Look-ups in named tables: a row name and a column name give one cell, copied from the table.

Zafakav
|  | Dotutav | Zudepe |
|---|---|---|
| Paf | 115 | 160 |
| Gige | 249 | 99 |
| Vopo | 23 | 31 |
| Vumi | 189 | 128 |
| Dezopeb | 53 | 42 |
| Dulot | 38 | 157 |
| Pimo | 24 | 116 |
| Pesok | 85 | 160 |
| Vival | 13 | 79 |
| Gar | 178 | 52 |

Dotutav of Dulot: 38
Zudepe of Vopo: 31
Zudepe of Paf: 160
Zudepe of Gar: 52
Zudepe of Dulot: 157
Dotutav of Vival: 13
Dotutav of Gar: 178
Zudepe of Vumi: 128
Dotutav of Vumi: 189
Dotutav of Pimo: 24
Which row has the largest Dotutav? Gige

Table Tegopi
cols = Lup, Sapu, Laf, Zisu, Tak, Votodu, Luv, Liguz, Ber, Kat
San: [-0.4, -0.2, -0.3, -0.4, -0.3, 0.0, -0.2, -0.2, -0.3, 0.0]
Gok: [-0.6, 0.6, -0.9, 0.0, -0.2, 0.1, -0.3, -0.5, -0.7, 0.6]
Bitubi: [-0.3, 0.2, 0.2, -0.5, -0.8, 0.1, 0.3, -0.2, -0.6, 0.1]
Gur: [-0.7, 0.1, -0.3, -0.5, -0.4, -0.1, 0.2, -0.4, -0.6, -0.2]

San, Kat: 0.0
Bitubi, Zisu: -0.5
Bitubi, Lup: -0.3
San, Zisu: -0.4
Gur, Zisu: -0.5
Gok, Liguz: -0.5
Bitubi, Votodu: 0.1
Gok, Laf: -0.9
Bitubi, Tak: -0.8
Bitubi, Ber: -0.6
Gur, Liguz: -0.4
Gur, Ber: -0.6
Bitubi, Luv: 0.3
Gur, Laf: -0.3
Gur, Lup: -0.7
Bitubi, Kat: 0.1
San, Ber: -0.3
Gur, Tak: -0.4
Gok, Votodu: 0.1
Which row has the largest Sapu? Gok

Leb
fields: Bizasaz, Sifilud, Febeni
Tekufu: [8.8, 9.8, 5.7]
Gotomu: [2.2, 0.9, 4.7]
Veb: [5.5, 8.3, 2.3]
Leg: [5.7, 5.6, 5.5]
Mogemul: [4.4, 6.8, 2.3]

Veb, Bizasaz: 5.5
Leg, Sifilud: 5.6
Leg, Bizasaz: 5.7
Gotomu, Bizasaz: 2.2
Tekufu, Bizasaz: 8.8
Leg, Febeni: 5.5
Which row has the largest Febeni? Tekufu

Kazivi
         Sug  Dur
Fiv       95  147
Tefegu   100  152
Zile     253  137
Gigepor  251  141
Reva      94   48
Gusuku   164  187
Kigis    225  169
Leb      179  187
Nenoso    80   94
Fek      208   12
Zekul    145  184
Zet      108  162

Gusuku, Dur => 187
Kigis, Dur => 169
Zile, Dur => 137
Leb, Dur => 187
Tefegu, Sug => 100
Leb, Sug => 179
Zekul, Dur => 184
Fek, Sug => 208
Fiv, Sug => 95
Zet, Dur => 162
Gigepor, Sug => 251
Fek, Dur => 12
Gigepor, Dur => 141
Zet, Sug => 108
Gusuku, Sug => 164
Nenoso, Dur => 94
Kigis, Sug => 225
Fiv, Dur => 147
Zekul, Sug => 145

Pev:
	Tav	Zav	Guto	Favap	Nalen	Bol	Lol
Teforat	23.523	65.631	45.640	-8.662	5.828	-8.985	27.705
Vosif	11.960	-47.016	23.192	56.423	17.652	-23.712	-4.803
Veka	23.523	90.664	40.028	16.371	-29.646	-75.254	-4.803

What is the Favap of Vosif in Pev?
56.423
What is the Tav of Vosif in Pev?
11.960
What is the Favap of Teforat in Pev?
-8.662
What is the Bol of Teforat in Pev?
-8.985
What is the Favap of Veka in Pev?
16.371
What is the Zav of Veka in Pev?
90.664
What is the Tav of Veka in Pev?
23.523
What is the Bol of Vosif in Pev?
-23.712
What is the Nalen of Veka in Pev?
-29.646
What is the Nalen of Vosif in Pev?
17.652
What is the Bol of Veka in Pev?
-75.254
What is the Zav of Vosif in Pev?
-47.016
What is the Zav of Teforat in Pev?
65.631
What is the Lol of Teforat in Pev?
27.705
What is the Lol of Veka in Pev?
-4.803
What is the Guto of Vosif in Pev?
23.192
What is the Guto of Veka in Pev?
40.028
What is the Nalen of Teforat in Pev?
5.828

Nalaleb.csv
,Moso,Luros,Zur,Vomumen,Siv,Pab,Nemavez,Mis,Sas,Ses
Rezo,244,78,132,237,254,58,251,187,83,156
Lebob,233,198,144,95,178,204,173,220,155,203
Ner,190,184,150,193,149,193,147,164,184,159
Veg,162,207,156,166,196,175,183,195,163,201
Kigerun,180,185,184,188,173,170,154,172,203,141
Gokavef,171,170,187,182,157,173,168,175,161,137
Nam,169,249,143,200,109,220,235,193,201,131

Lebob, Luros: 198
Rezo, Pab: 58
Rezo, Sas: 83
Kigerun, Nemavez: 154
Ner, Luros: 184
Ner, Pab: 193
Kigerun, Vomumen: 188
Veg, Siv: 196
Rezo, Zur: 132
Nam, Luros: 249
Kigerun, Ses: 141

Tep =
columns: Toz, Gad, Moz, Zeriv, Gif, Baludi, Kilonib, Mazavo, Bebot, Puririk
Tokolum: [36, 79, 37, 3, -3, 81, -26, 43, -20, -15]
Nazu: [22, 65, 40, 13, 11, 51, -5, 12, -4, 2]
Lib: [1, 0, 16, 28, 25, 10, 29, 4, 29, 14]
Vedo: [-23, -60, -5, 43, 37, -27, 58, -10, 58, 23]
Vugodu: [47, 77, 40, 11, 14, 52, -1, 36, 0, 20]
Voni: [0, -44, -2, 34, 31, -12, 50, 17, 51, 29]
Fuv: [45, 39, 31, 10, 14, 31, 10, 46, 23, 35]
Vubifem: [5, 25, 26, 26, 26, 18, 23, -5, 17, 14]
Zared: [13, -10, 10, 23, 20, 15, 28, 28, 29, 18]

What is the Toz of Zared in Tep?
13
What is the Baludi of Nazu in Tep?
51
What is the Mazavo of Vedo in Tep?
-10
What is the Kilonib of Vugodu in Tep?
-1
What is the Baludi of Fuv in Tep?
31
What is the Puririk of Zared in Tep?
18
What is the Gif of Vugodu in Tep?
14
What is the Kilonib of Vubifem in Tep?
23
What is the Mazavo of Lib in Tep?
4
What is the Kilonib of Zared in Tep?
28
What is the Zeriv of Vugodu in Tep?
11
What is the Baludi of Zared in Tep?
15
What is the Kilonib of Lib in Tep?
29
Row with the largest Zeriv: Vedo

Sedevin =
           Bili     Fup  Kifalir  Zagabu    Pali  Rudusis     Peb   Fonit  Leluveg
Padaz     0.255   0.062   -0.320  -0.209   0.294   -0.151   0.466  -0.356    0.010
Bol       0.904   0.416   -0.376  -0.443   0.433   -0.564   0.428  -0.267   -0.174
Dudafor   0.768   0.348    0.369   0.529  -0.192    0.250  -0.432   0.494    0.531
Nuvigov   0.413   0.120   -0.113  -0.169   0.566   -0.201   0.349  -0.364   -0.068
Giv       0.602   0.152    0.188   0.484  -0.094    0.363  -0.219   0.034    0.465
Vomu      0.503   0.564    0.027   0.153  -0.367   -0.046  -0.294   0.558    0.323
Fab      -0.558   0.548   -0.446  -0.366  -0.545   -0.406  -0.074   0.644    0.006
Sed      -0.057  -0.335    0.054   0.085   0.124    0.279   0.311  -0.145    0.049
Latigaz  -0.344  -0.122   -0.029   0.077  -0.090    0.220   0.292   0.056    0.223

Nuvigov, Fup -> 0.120
Giv, Leluveg -> 0.465
Giv, Zagabu -> 0.484
Dudafor, Bili -> 0.768
Sed, Fup -> -0.335
Sed, Leluveg -> 0.049
Giv, Kifalir -> 0.188
Vomu, Fup -> 0.564
Latigaz, Rudusis -> 0.220
Latigaz, Bili -> -0.344
Latigaz, Fonit -> 0.056
Fab, Pali -> -0.545
Padaz, Pali -> 0.294
Vomu, Leluveg -> 0.323
Fab, Rudusis -> -0.406
Which row has the largest Leluveg? Dudafor

Ruk
         Gel  Nako  Liv  Pumunel  Toresab  Tidun  Viz  Kedi  Mivukig
Zavisir   61    24  123       75       80     95   79   109      115
Gitokan   21   116   34      203      144    198  139    42       11
Topa      23    30  173       64       69     56   65    79      172
Bot       65    20  159       46       63     15   56    78      176
Zeg      133   218  159       62       29    207    9   149       52
Lotu     121   100   88      108      154     65  145    79      108
Pubukiz  176   182   92       68       61    179   64   166       27
Doden    195    92   67       51       69    102   89   174       56
Kun      204    77   45       45       68     93   97   176       52
Peg      199   186  136       24       28    168   21   166       24

What is the Pumunel of Topa in Ruk? 64
What is the Toresab of Zavisir in Ruk? 80
What is the Tidun of Pubukiz in Ruk? 179
What is the Nako of Topa in Ruk? 30
What is the Toresab of Gitokan in Ruk? 144
What is the Mivukig of Topa in Ruk? 172
What is the Tidun of Kun in Ruk? 93
What is the Tidun of Bot in Ruk? 15
What is the Toresab of Peg in Ruk? 28
What is the Kedi of Zavisir in Ruk? 109
What is the Tidun of Zeg in Ruk? 207
What is the Gel of Zavisir in Ruk? 61
What is the Gel of Pubukiz in Ruk? 176
What is the Toresab of Doden in Ruk? 69
What is the Pumunel of Lotu in Ruk? 108
What is the Tidun of Topa in Ruk? 56
Row with the largest Nako: Zeg

Kugukar.tsv
	Budune	Parez	Sig	Kanov	Nog
Disun	44.15	49.38	38.13	59.04	55.47
Bet	19.42	78.09	40.50	27.86	15.58
Bev	19.86	78.21	36.49	25.95	18.10
Bimo	43.32	52.85	22.48	56.64	57.41

What is the Parez of Disun in Kugukar? 49.38
What is the Budune of Bev in Kugukar? 19.86
What is the Parez of Bet in Kugukar? 78.09
What is the Parez of Bev in Kugukar? 78.21
What is the Budune of Disun in Kugukar? 44.15
What is the Sig of Disun in Kugukar? 38.13
What is the Sig of Bet in Kugukar? 40.50
What is the Kanov of Disun in Kugukar? 59.04
What is the Sig of Bimo in Kugukar? 22.48
What is the Budune of Bimo in Kugukar? 43.32
What is the Kanov of Bimo in Kugukar? 56.64
What is the Nog of Bev in Kugukar? 18.10
What is the Parez of Bimo in Kugukar? 52.85
What is the Budune of Bet in Kugukar? 19.42
What is the Nog of Bet in Kugukar? 15.58
What is the Nog of Bimo in Kugukar? 57.41
What is the Kanov of Bet in Kugukar? 27.86
What is the Sig of Bev in Kugukar? 36.49
What is the Kanov of Bev in Kugukar? 25.95

